Small tables with named rows and columns. After each table, cells are looked up by row and column.

ruduseg:
,panomup,ped,ziz,gatere,ranas,tepebab,gem
gif,-6.705,31.360,-54.683,19.649,61.852,38.604,5.579
lomanof,-22.616,0.234,-16.748,16.419,23.203,13.881,3.073
vikeki,-18.309,32.789,-24.039,-32.305,16.629,43.614,8.876
gez,-20.968,13.484,-23.023,5.532,35.356,-24.450,-3.327
nogezi,-16.585,-8.649,-13.238,18.871,-2.491,1.110,-7.584
zorog,-5.157,23.258,-24.495,-22.591,-16.132,16.124,-21.619
zam,-25.084,8.804,12.245,1.368,22.667,-35.814,3.042
suk,-10.092,-18.955,-5.911,11.774,-14.544,-7.896,-10.593
rig,7.465,11.502,-20.902,-24.625,-23.278,-2.854,-47.302
gete,-21.763,-18.102,16.812,-0.340,2.919,-44.460,5.782
moto,0.355,-24.005,0.080,17.795,-31.158,-26.400,-21.171
bapekof,22.370,-3.455,-17.601,-30.351,-48.092,-24.794,-56.036

What is the ranas of lomanof in ruduseg?
23.203
What is the gem of moto in ruduseg?
-21.171
What is the gem of gete in ruduseg?
5.782
What is the ped of moto in ruduseg?
-24.005
What is the tepebab of zorog in ruduseg?
16.124
What is the gem of bapekof in ruduseg?
-56.036
What is the ziz of lomanof in ruduseg?
-16.748
What is the ziz of bapekof in ruduseg?
-17.601
What is the tepebab of rig in ruduseg?
-2.854
What is the ranas of moto in ruduseg?
-31.158
What is the gatere of suk in ruduseg?
11.774
What is the tepebab of lomanof in ruduseg?
13.881
What is the panomup of suk in ruduseg?
-10.092
What is the ranas of rig in ruduseg?
-23.278
What is the ranas of zam in ruduseg?
22.667
What is the gem of zam in ruduseg?
3.042
What is the tepebab of gif in ruduseg?
38.604
What is the tepebab of bapekof in ruduseg?
-24.794
What is the tepebab of vikeki in ruduseg?
43.614

levefuf =
|  | sesipeg | kuf | ver | fubese | lik | koz | bod | sobeza | mas | pakal |
|---|---|---|---|---|---|---|---|---|---|---|
| fozite | 121 | 101 | 162 | 13 | 95 | 187 | 80 | 125 | 122 | 32 |
| ruzi | 68 | 110 | 88 | 70 | 93 | 182 | 141 | 175 | 93 | 106 |
| vuf | 19 | 243 | 56 | 2 | 80 | 192 | 72 | 42 | 128 | 28 |

What is the ver of fozite in levefuf? 162
What is the kuf of vuf in levefuf? 243
What is the ver of vuf in levefuf? 56
What is the koz of vuf in levefuf? 192
What is the pakal of ruzi in levefuf? 106
What is the bod of ruzi in levefuf? 141
What is the lik of ruzi in levefuf? 93
What is the lik of vuf in levefuf? 80
What is the pakal of vuf in levefuf? 28
What is the kuf of fozite in levefuf? 101
What is the sobeza of fozite in levefuf? 125
What is the sobeza of vuf in levefuf? 42
What is the bod of vuf in levefuf? 72

Table pes
        defi  bod  gadel  kol  gaseren
tezufi    15   12      4   38      163
giri       1    3     25  157      212
fovusi    20  135    194  215      211

What is the bod of tezufi in pes?
12
What is the kol of giri in pes?
157
What is the defi of tezufi in pes?
15
What is the bod of fovusi in pes?
135
What is the defi of fovusi in pes?
20
What is the gadel of giri in pes?
25
What is the gadel of tezufi in pes?
4
What is the gaseren of fovusi in pes?
211
What is the kol of fovusi in pes?
215
What is the bod of giri in pes?
3
What is the kol of tezufi in pes?
38
What is the gaseren of tezufi in pes?
163
What is the gaseren of giri in pes?
212
What is the defi of giri in pes?
1
What is the gadel of fovusi in pes?
194

res
columns: san, nenise, bofiza, bif, mukote, paz
mari: [10786, 12420, 33246, 83545, 12881, 14945]
vap: [50347, 50693, 45351, 42198, 54029, 51363]
luvarur: [83461, 81853, 75036, 13146, 72777, 76859]
vefi: [62336, 63639, 39171, 28632, 69628, 65516]
gir: [49207, 50694, 39700, 42217, 54303, 52315]
lali: [57282, 59913, 47641, 34894, 60405, 60713]
siteru: [30464, 30515, 37978, 62291, 33852, 31760]
pas: [37083, 38153, 44611, 55965, 38323, 38326]

pas, bofiza: 44611
lali, bofiza: 47641
pas, san: 37083
vefi, san: 62336
vefi, paz: 65516
pas, nenise: 38153
Row with the largest san: luvarur

Table kirap
	rer	til	num	bot	boni	kiz	gedazaf	vidu
sutibit	-3.1	-6.1	-2.9	1.5	-1.8	-8.6	4.0	0.4
defune	-1.3	3.0	-5.3	-2.7	-5.4	-2.0	-8.7	-4.9
ril	0.9	0.0	-3.3	-9.0	3.3	-6.1	0.8	0.5
bizosi	-1.8	2.8	-5.4	-2.3	-5.6	-2.2	-8.5	-5.0
nuv	-5.7	-2.4	-1.4	6.0	-5.9	2.0	-4.0	-4.1
sep	0.1	-1.9	2.8	5.6	-6.2	3.8	-3.1	-1.6
nadom	3.7	-4.9	-2.8	-3.3	2.4	4.0	0.4	-6.9

boni of sutibit is -1.8
bot of nadom is -3.3
gedazaf of sutibit is 4.0
til of sutibit is -6.1
vidu of sutibit is 0.4
num of bizosi is -5.4
rer of nuv is -5.7
num of sep is 2.8
gedazaf of sep is -3.1
rer of sep is 0.1
bot of sutibit is 1.5
til of bizosi is 2.8
gedazaf of nadom is 0.4
bot of defune is -2.7
kiz of bizosi is -2.2

